Below are the code and all the weights of a small trained network. Each question names an input and a class and asks about switching units off, where a switched-off unit gives its printed mean instead of its output.

import numpy as np


def w(rows, s, z=0):
    codes = np.array(rows[::2]) - 128.0
    scale = np.full(codes.shape[1], s)
    scale[-1] = z or s
    return codes * scale


def f(y):
    return y / 2 * (1 + np.tanh(0.7978845608 * (y + 0.044715 * y**3)))


def log_softmax(a):
    a = a - a.max(-1, keepdims=True)
    return a - np.log(np.exp(a).sum(-1, keepdims=True))


def net(x, mask):
    res = np.array(x, float).reshape(1, 5) / 4 @ E
    y = f(res @ A[0][:, :-1].T + A[0][:, -1])
    res = res + np.where(mask, y, B[0][:, -1]) @ B[0][:, :-1]
    return log_softmax(res[-1] @ U[:, :-1].T + U[:, -1])


A, B = {}, {}
E = w([
[127,219,228,126,97,118,20],'x0',
[187,86,74,164,193,46,23],'x1',
[163,109,119,166,8,58,176],'x2',
[140,228,39,163,76,212,99],'x3',
[107,127,159,244,173,160,140],'x4',
],0.011)
A[0] = w([
[116,123,113,47,160,161,99,119],'N0',
[98,96,139,164,87,115,126,208],'N1',
[148,172,86,39,122,94,123,95],'N2',
[150,99,108,27,99,143,102,102],'N3',
[128,138,70,134,144,107,81,57],'N4',
[31,154,161,108,105,133,185,84],'N5',
[125,90,144,197,182,183,151,250],'N6',
[156,148,132,192,137,156,133,161],'N7',
[149,105,95,156,110,115,77,116],'N8',
[104,156,163,73,116,159,189,216],'N9',
[139,88,130,112,140,102,117,68],'N10',
[166,99,144,143,61,138,147,101],'N11',
[141,124,120,155,78,61,147,168],'N12',
[162,173,98,127,123,174,144,93],'N13',
[120,174,155,137,106,115,70,87],'N14',
[146,86,93,114,163,141,52,67],'N15',
[171,114,157,163,47,129,163,106],'N16',
[141,104,90,142,158,105,187,64],'N17',
[72,60,183,78,168,100,132,112],'N18',
[94,109,112,90,166,169,99,24],'N19',
[143,88,5,113,131,167,146,80],'N20',
[119,116,105,162,162,40,94,111],'N21',
[138,122,91,133,158,68,95,24],'N22',
[120,143,54,127,107,165,89,103],'N23',
[93,100,147,130,186,204,93,149],'N24',
[115,148,170,189,138,126,137,177],'N25',
[134,82,88,107,166,146,204,28],'N26',
[91,129,151,82,169,203,138,117],'N27',
[152,150,201,91,114,117,93,84],'N28',
[88,94,170,126,169,63,162,159],'N29',
],0.014,0.0022)
B[0] = w([
[156,129,68,107,136,65,104,208],'N0',
[161,165,72,107,145,98,135,162],'N1',
[121,117,25,226,177,80,173,209],'N2',
[160,100,50,254,209,127,153,215],'N3',
[155,152,194,132,106,217,157,174],'N4',
[195,99,161,145,82,221,156,238],'N5',
[146,107,60,167,110,84,126,217],'N6',
[104,136,91,162,164,74,191,175],'N7',
[174,201,132,90,89,184,140,170],'N8',
[199,116,150,170,76,178,110,250],'N9',
[116,205,181,144,100,148,122,165],'N10',
[168,116,93,59,113,111,118,181],'N11',
[128,170,93,97,137,60,112,194],'N12',
[107,214,187,114,117,158,161,195],'N13',
[59,76,142,146,36,57,34,203],'N14',
[192,123,123,119,81,164,131,192],'N15',
[158,167,117,76,134,88,124,203],'N16',
[117,105,153,131,58,92,65,199],'N17',
[86,210,153,126,130,111,166,247],'N18',
[124,167,124,64,141,66,103,185],'N19',
[77,112,149,136,69,90,70,245],'N20',
[197,143,143,131,101,206,143,197],'N21',
[196,89,202,126,116,168,145,178],'N22',
[33,226,211,124,135,136,195,202],'N23',
[164,168,72,93,100,74,135,221],'N24',
[165,108,50,198,101,84,93,177],'N25',
[98,47,215,146,70,107,63,235],'N26',
[185,121,117,76,95,111,136,234],'N27',
[89,93,181,162,107,111,58,213],'N28',
[97,219,172,162,172,97,196,225],'N29',
],0.0087,0.014)
U = w([
[187,116,153,114,101,212,134,93],'0',
[56,85,161,133,91,120,52,101],'1',
[122,115,51,218,149,123,154,148],'2',
[153,145,83,5,121,102,122,121],'3',
[50,186,175,127,135,150,187,111],'4',
[120,122,116,126,124,148,124,254],'5',
[81,73,119,114,182,188,138,67],'6',
],0.015,0.0072)

Each question gives the input, the list of numbers given to net, and the class t.
The units are the neurons (one row each of A and B). Each row of codes is followed by its name. A weight is (code - 128) times the scale printed after its matrix; where a second scale follows, it is the last column's (A, B and U).
mask holds one flag per neuron, in row order. A switched-off neuron (its flag False) gives its mean, the last column of its row in B, instead of its output. The means were averaged over made-up inputs and are rounded, as every weight is.
A unit's drop is (log p(t) with every unit on - log p(t) with that unit switched off) / (log p(t) with every unit on - log p(t) with every unit switched off).
The circuit of an input: a set's keep is (log p(t) with only the set's units on - log p(t) with every unit switched off) / (log p(t) with every unit on - log p(t) with every unit switched off). Starting from the 12 units with the biggest drops (on a tie, the unit counted first), units are removed one at a time, each time the one whose removal leaves the highest keep (on an exact tie, the one counted first), for as long as the keep stays at least 0.8.
circuit, biggest first: the units of the circuit, biggest drop first
unit that matters most: the unit with the biggest drop
k most important neurons: the k neurons with the biggest drops, biggest first
drop of u: that unit's drop, to one decimal
input [7,-5,1,2,-5], class 1: unit that matters most	N14
input [-5,1,0,-8,-2], class 4: 2 most important neurons	(N29, N18)
input [1,-4,-2,-6,-7], class 2: 2 most important neurons	(N3, N2)
input [-7,2,6,3,-5], class 1: 2 most important neurons	(N20, N26)
input [6,7,8,4,-3], class 3: 3 most important neurons	(N12, N5, N9)
input [-8,3,-8,-2,5], class 1: 2 most important neurons	(N26, N20)
input [-4,4,-5,0,0], class 3: 4 most important neurons	(N5, N9, N19, N24)
input [-8,-8,1,5,6], class 0: 3 most important neurons	(N5, N14, N9)
input [2,5,-3,-5,6], class 2: 3 most important neurons	(N6, N25, N5)
input [1,6,8,8,0], class 3: 2 most important neurons	(N12, N11)
input [8,-8,6,5,6], class 0: 2 most important neurons	(N5, N20)
input [-8,5,3,8,0], class 1: drop of N20	0.8
input [1,-3,-3,7,-3], class 4: drop of N23	0.3
input [2,-1,-7,-5,8], class 2: circuit, biggest first	(N6)
input [-2,-3,7,-5,0], class 3: drop of N27	0.0
